Here is a tiny trained network, its code and every weight. The questions are about switching its units off for an input and a class, where a switched-off unit gives its printed mean instead of its output.

import numpy as np


def w(rows, s, z=0):
    codes = np.array(rows[::2]) - 128.0
    scale = np.full(codes.shape[1], s)
    scale[-1] = z or s
    return codes * scale


def norm(h):
    return h / np.sqrt((h * h).mean(-1, keepdims=True) + 1e-5)


def f(y):
    return y / 2 * (1 + np.tanh(0.7978845608 * (y + 0.044715 * y**3)))


def log_softmax(a):
    a = a - a.max(-1, keepdims=True)
    return a - np.log(np.exp(a).sum(-1, keepdims=True))


def net(x, mask):
    res = np.array(x, float).reshape(1, 6) / 4 @ E
    u = 0
    for l in range(2):
        y = f(norm(res) @ A[l][:, :-1].T + A[l][:, -1])
        res = res + np.where(mask[u : u + 6], y, B[l][:, -1]) @ B[l][:, :-1]
        u += 6
    return log_softmax(norm(res)[-1] @ U[:, :-1].T + U[:, -1])


A, B = {}, {}
E = w([
[159,88,118,120,152,97,55,90,241],'x0',
[124,138,135,129,134,117,134,123,130],'x1',
[62,172,101,76,174,185,76,61,107],'x2',
[129,118,121,125,126,133,120,135,127],'x3',
[150,166,254,105,154,161,47,191,116],'x4',
[127,127,128,125,129,126,127,130,128],'x5',
],0.0086)
A[0] = w([
[95,142,45,173,91,178,253,119,22,94],'0.n1',
[171,69,58,132,58,95,217,116,155,108],'0.n2',
[64,191,126,85,230,189,43,130,98,2],'0.n3',
[47,175,82,119,166,148,133,124,103,70],'0.n4',
[146,147,195,112,144,170,137,172,25,67],'0.n5',
[63,106,50,106,191,200,153,18,98,24],'0.n6',
],0.0052,0.0034)
B[0] = w([
[106,118,172,3,203,145,191,194,247,254],'0.n1',
[64,60,174,174,139,84,124,83,75,213],'0.n2',
[57,70,193,153,96,213,127,93,152,184],'0.n3',
[136,164,73,113,68,194,123,147,130,153],'0.n4',
[137,161,103,236,120,180,68,130,125,188],'0.n5',
[206,215,66,93,128,4,72,165,110,199],'0.n6',
],0.0066,0.0053)
A[1] = w([
[124,102,64,189,95,67,90,54,129,49],'1.n1',
[219,139,154,183,144,131,128,198,142,105],'1.n2',
[109,163,39,87,145,127,154,118,168,4],'1.n3',
[134,111,152,146,74,135,96,126,171,127],'1.n4',
[108,170,149,178,81,154,132,174,4,152],'1.n5',
[111,56,111,155,142,112,210,122,158,133],'1.n6',
],0.011,0.0033)
B[1] = w([
[225,120,97,225,136,122,99,2,67,217],'1.n1',
[182,105,70,68,141,36,136,130,109,238],'1.n2',
[102,194,69,91,54,60,116,164,110,221],'1.n3',
[114,161,90,100,197,129,137,176,134,181],'1.n4',
[135,93,114,143,31,131,209,52,90,239],'1.n5',
[69,116,195,192,155,231,130,194,166,255],'1.n6',
],0.0097,0.0062)
U = w([
[48,108,201,164,126,152,217,237,174,46],'0',
[153,65,119,250,189,132,130,89,161,227],'1',
[48,207,38,57,83,108,173,163,124,186],'2',
[156,179,26,142,113,72,72,26,123,3],'3',
[205,87,130,81,51,71,219,118,61,129],'4',
[204,103,136,81,203,36,90,195,156,109],'5',
[74,154,185,107,64,232,149,57,52,100],'6',
[106,135,179,70,193,202,41,98,203,201],'7',
],0.016,0.0018)

Each question gives the input, the list of numbers given to net, and the class t.
The units are the neurons (one row each of A and B). Each row of codes is followed by its name. A weight is (code - 128) times the scale printed after its matrix; where a second scale follows, it is the last column's (A, B and U).
mask holds one flag per neuron, layer by layer. A switched-off neuron (its flag False) gives its mean, the last column of its row in B, instead of its output. The means were averaged over made-up inputs and are rounded, as every weight is.
A unit's drop is (log p(t) with every unit on - log p(t) with that unit switched off) / (log p(t) with every unit on - log p(t) with every unit switched off).
The circuit of an input: a set's keep is (log p(t) with only the set's units on - log p(t) with every unit switched off) / (log p(t) with every unit on - log p(t) with every unit switched off). Starting from all 12 units, units are removed one at a time, each time the one whose removal leaves the highest keep (on an exact tie, the one counted first), for as long as the keep stays at least 0.8.
units of the circuit, in order: the units of the circuit, biggest drop first
unit that matters most: the unit with the biggest drop
top k neurons: the k neurons with the biggest drops, biggest first
k most important neurons of layer l: the k neurons of layer l with the biggest drops, biggest first
drop of u: that unit's drop, to one decimal
input [-7,5,-2,3,-8,-7], class 0: units of the circuit, in order -> (1.n6)
input [2,-5,-5,-8,-8,3], class 1: top 2 neurons -> (1.n1; 0.n2)
input [0,7,-2,-8,4,8], class 4: units of the circuit, in order -> (0.n1; 1.n5)
input [1,-3,-4,-6,-5,4], class 1: top 3 neurons -> (0.n2; 1.n1; 1.n3)
input [-6,5,-1,5,-7,3], class 0: top 2 neurons -> (1.n6; 0.n1)
input [0,1,-8,-7,6,3], class 4: 2 most important neurons of layer 1 -> (1.n5; 1.n6)
input [-1,2,7,2,0,-7], class 2: top 2 neurons -> (0.n6; 1.n1)
input [2,-8,-5,-4,-7,4], class 1: top 2 neurons -> (1.n1; 0.n2)
input [3,2,0,6,-1,-1], class 1: top 2 neurons -> (0.n1; 0.n6)
input [-6,6,8,-2,-1,7], class 2: 2 most important neurons of layer 0 -> (0.n6; 0.n1)
input [4,4,0,-8,-5,2], class 1: top 2 neurons -> (0.n2; 1.n6)
input [-7,-3,-2,0,0,6], class 0: top 2 neurons -> (0.n1; 0.n6)
input [0,6,1,5,-5,5], class 2: top 3 neurons -> (0.n1; 0.n6; 1.n3)
input [-5,-2,0,-3,7,-5], class 4: units of the circuit, in order -> (1.n6)
input [-3,-8,4,-6,0,-5], class 2: top 2 neurons -> (0.n1; 0.n6)
input [-1,0,8,4,7,-6], class 6: top 2 neurons -> (0.n1; 1.n5)
input [-8,-8,-5,4,8,-3], class 4: top 2 neurons -> (1.n2; 1.n5)
input [3,-5,-5,-7,-4,-5], class 1: top 2 neurons -> (1.n1; 0.n1)
input [3,-1,0,-8,6,-1], class 5: 2 most important neurons of layer 1 -> (1.n6; 1.n2)
input [1,-6,-2,7,1,4], class 5: unit that matters most -> 1.n5
input [-6,4,-8,6,-6,1], class 0: drop of 1.n3 -> 0.0
input [0,1,8,7,6,2], class 6: drop of 1.n3 -> -0.1
input [-6,-5,0,-4,8,-1], class 4: drop of 0.n2 -> 0.1
input [-2,-3,-4,-6,5,-1], class 4: drop of 1.n5 -> 0.5
